Here is a tiny trained network, its code and every weight. The questions are about switching its units off for an input and a target symbol, where a switched-off unit gives its printed mean instead of its output.

import numpy as np


def w(rows, s, z=0):
    codes = np.array(rows[::2]) - 128.0
    scale = np.full(codes.shape[1], s)
    scale[-1] = z or s
    return codes * scale


def f(y):
    return np.maximum(y, 0)


def softmax(a):
    e = np.exp(a - a.max(-1, keepdims=True))
    return e / e.sum(-1, keepdims=True)


def log_softmax(a):
    a = a - a.max(-1, keepdims=True)
    return a - np.log(np.exp(a).sum(-1, keepdims=True))


def net(x, mask):
    ids = ['αδζηθμπστφψω'.index(c) for c in x.split()]
    T = len(ids)
    res = E[ids] + P[:T]
    r = res
    for j in range(2):
        rows = slice(2 * j, 2 * j + 2)
        q, k, v = (r @ M[0][rows].T for M in (Q, K, V))
        z = softmax(np.where(np.tri(T) > 0, q @ k.T / 2**0.5, -1e9)) @ v
        o = O[0][rows]
        res = res + np.where(mask[j], z, o[:, -1]) @ o[:, :-1]
    y = f(res @ A[0][:, :-1].T + A[0][:, -1])
    res = res + np.where(mask[2:18], y, B[0][:, -1]) @ B[0][:, :-1]
    return log_softmax(res[-1] @ U[:, :-1].T + U[:, -1])


Q, K, V, O, A, B = {}, {}, {}, {}, {}, {}
E = w([
[107,165,140,234],'α',
[121,40,172,124],'δ',
[106,79,111,98],'ζ',
[90,131,104,143],'η',
[121,108,178,161],'θ',
[155,136,204,192],'μ',
[132,91,195,146],'π',
[127,160,117,118],'σ',
[119,213,110,199],'τ',
[121,219,88,112],'φ',
[173,89,163,56],'ψ',
[110,146,73,5],'ω',
],0.011)
P = w([
[118,107,110,136],'0',
[157,94,94,122],'1',
[212,161,111,167],'2',
[100,152,141,96],'3',
[139,103,89,142],'4',
[4,116,136,150],'5',
[147,169,152,96],'6',
[125,133,111,140],'7',
[236,207,151,152],'8',
[109,145,137,92],'9',
],0.014)
Q[0] = w([
[53,152,154,62],'h0',
[33,107,168,153],'h0',
[248,150,116,155],'h1',
[107,108,136,200],'h1',
],0.011)
K[0] = w([
[178,169,109,95],'h0',
[235,148,113,158],'h0',
[9,90,135,149],'h1',
[141,133,160,201],'h1',
],0.012)
V[0] = w([
[211,195,160,103],'h0',
[137,180,120,255],'h0',
[48,159,23,103],'h1',
[120,215,35,73],'h1',
],0.0094)
O[0] = w([
[233,232,117,92,246],'h0',
[251,60,21,223,197],'h0',
[35,140,5,104,2],'h1',
[94,255,22,45,35],'h1',
],0.0072,0.00062)
A[0] = w([
[83,135,27,66,229],'n0',
[2,134,120,77,71],'n1',
[189,174,47,222,196],'n2',
[172,95,184,144,151],'n3',
[134,182,202,105,116],'n4',
[188,138,112,142,198],'n5',
[118,245,186,218,190],'n6',
[88,219,89,41,111],'n7',
[129,121,194,160,165],'n8',
[69,191,64,48,79],'n9',
[86,192,114,235,104],'n10',
[146,24,185,64,134],'n11',
[53,30,91,198,254],'n12',
[143,20,75,49,88],'n13',
[206,203,148,165,199],'n14',
[147,71,29,68,169],'n15',
],0.0067,0.0034)
B[0] = w([
[103,195,125,164,236],'n0',
[82,105,168,170,169],'n1',
[170,116,71,109,253],'n2',
[166,144,116,152,222],'n3',
[111,109,106,41,190],'n4',
[156,141,98,128,210],'n5',
[152,141,162,35,235],'n6',
[126,143,187,177,227],'n7',
[135,200,157,157,208],'n8',
[114,134,152,201,210],'n9',
[98,34,120,9,181],'n10',
[200,164,163,106,220],'n11',
[55,3,139,147,210],'n12',
[112,130,214,22,163],'n13',
[144,152,100,92,250],'n14',
[49,195,124,64,193],'n15',
],0.0067,0.0049)
U = w([
[158,38,51,134,78],'α',
[114,73,203,149,19],'δ',
[71,78,142,101,125],'ζ',
[76,78,86,133,255],'η',
[140,113,153,199,70],'θ',
[220,140,135,223,188],'μ',
[151,126,183,195,77],'π',
[131,142,101,134,106],'σ',
[157,115,28,84,61],'τ',
[147,216,61,152,185],'φ',
[164,173,202,3,172],'ψ',
[77,191,190,137,8],'ω',
],0.0071,0.0029)

Each question gives the input, a string of symbols that net reads in full, and the target symbol t.
The units are the heads (2 rows each of Q, K, V and O) and the neurons (one row each of A and B). Each row of codes is followed by its name. A weight is (code - 128) times the scale printed after its matrix; where a second scale follows, it is the last column's (O, A, B and U).
mask holds one flag per unit, heads first, then neurons. A switched-off unit (its flag False) gives its mean, the last column of its rows in O or B, instead of its output. The means were averaged over made-up inputs and are rounded, as every weight is.
A unit's drop is (log p(t) with every unit on - log p(t) with that unit switched off) / (log p(t) with every unit on - log p(t) with every unit switched off).
The circuit of an input: a set's keep is (log p(t) with only the set's units on - log p(t) with every unit switched off) / (log p(t) with every unit on - log p(t) with every unit switched off). Starting from the 12 units with the biggest drops (on a tie, the unit counted first), units are removed one at a time, each time the one whose removal leaves the highest keep (on an exact tie, the one counted first), for as long as the keep stays at least 0.8.
circuit, biggest first: the units of the circuit, biggest drop first
unit that matters most: the unit with the biggest drop
top k neurons: the k neurons with the biggest drops, biggest first
which heads matter: for each layer, one digit per head in row order, 1 if its drop is at least 0.15 and else 0, layers parted by /
input π ψ ψ ψ μ ψ δ π τ, target ψ: unit that matters most : n6
input α θ μ ψ μ φ, target μ: circuit, biggest first : (h0, h1)
input α ψ τ η ψ φ ζ ψ π, target φ: which heads matter : 01
input ψ η μ ψ μ ζ, target μ: circuit, biggest first : (h1, h0)
input μ ψ ψ ψ ψ ω σ, target ω: which heads matter : 11
input ψ ψ α, target ψ: which heads matter : 10
input φ μ π ψ φ η μ α ζ, target η: which heads matter : 11
input ψ ψ φ ω ψ δ, target φ: circuit, biggest first : (h0, h1)
input α μ η φ, target φ: circuit, biggest first : (h0, h1, n0)
input μ τ φ ψ μ δ ω ψ α, target δ: circuit, biggest first : (h0, h1, n12)
input μ π ψ μ φ φ, target ψ: circuit, biggest first : (h1, h0, n6)
input η ω μ φ, target ω: top 4 neurons : (n7, n9, n1, n0)
input μ α π, target μ: circuit, biggest first : (h1, h0, n3)
input μ α τ ζ, target τ: which heads matter : 10
input τ ψ ψ ψ ψ μ, target ψ: circuit, biggest first : (h0, n6, h1)
input ψ μ η ζ ζ φ ψ μ ω, target φ: circuit, biggest first : (h1, n0)
input α ζ ψ μ μ σ, target ψ: circuit, biggest first : (h0, h1, n6)
input μ μ φ, target μ: circuit, biggest first : (h1, h0)
input ψ ψ θ, target ψ: which heads matter : 10
input α η ψ μ π α, target ψ: which heads matter : 11
input ψ η ψ ψ ψ π, target ψ: which heads matter : 11
input ψ μ μ, target ψ: which heads matter : 10
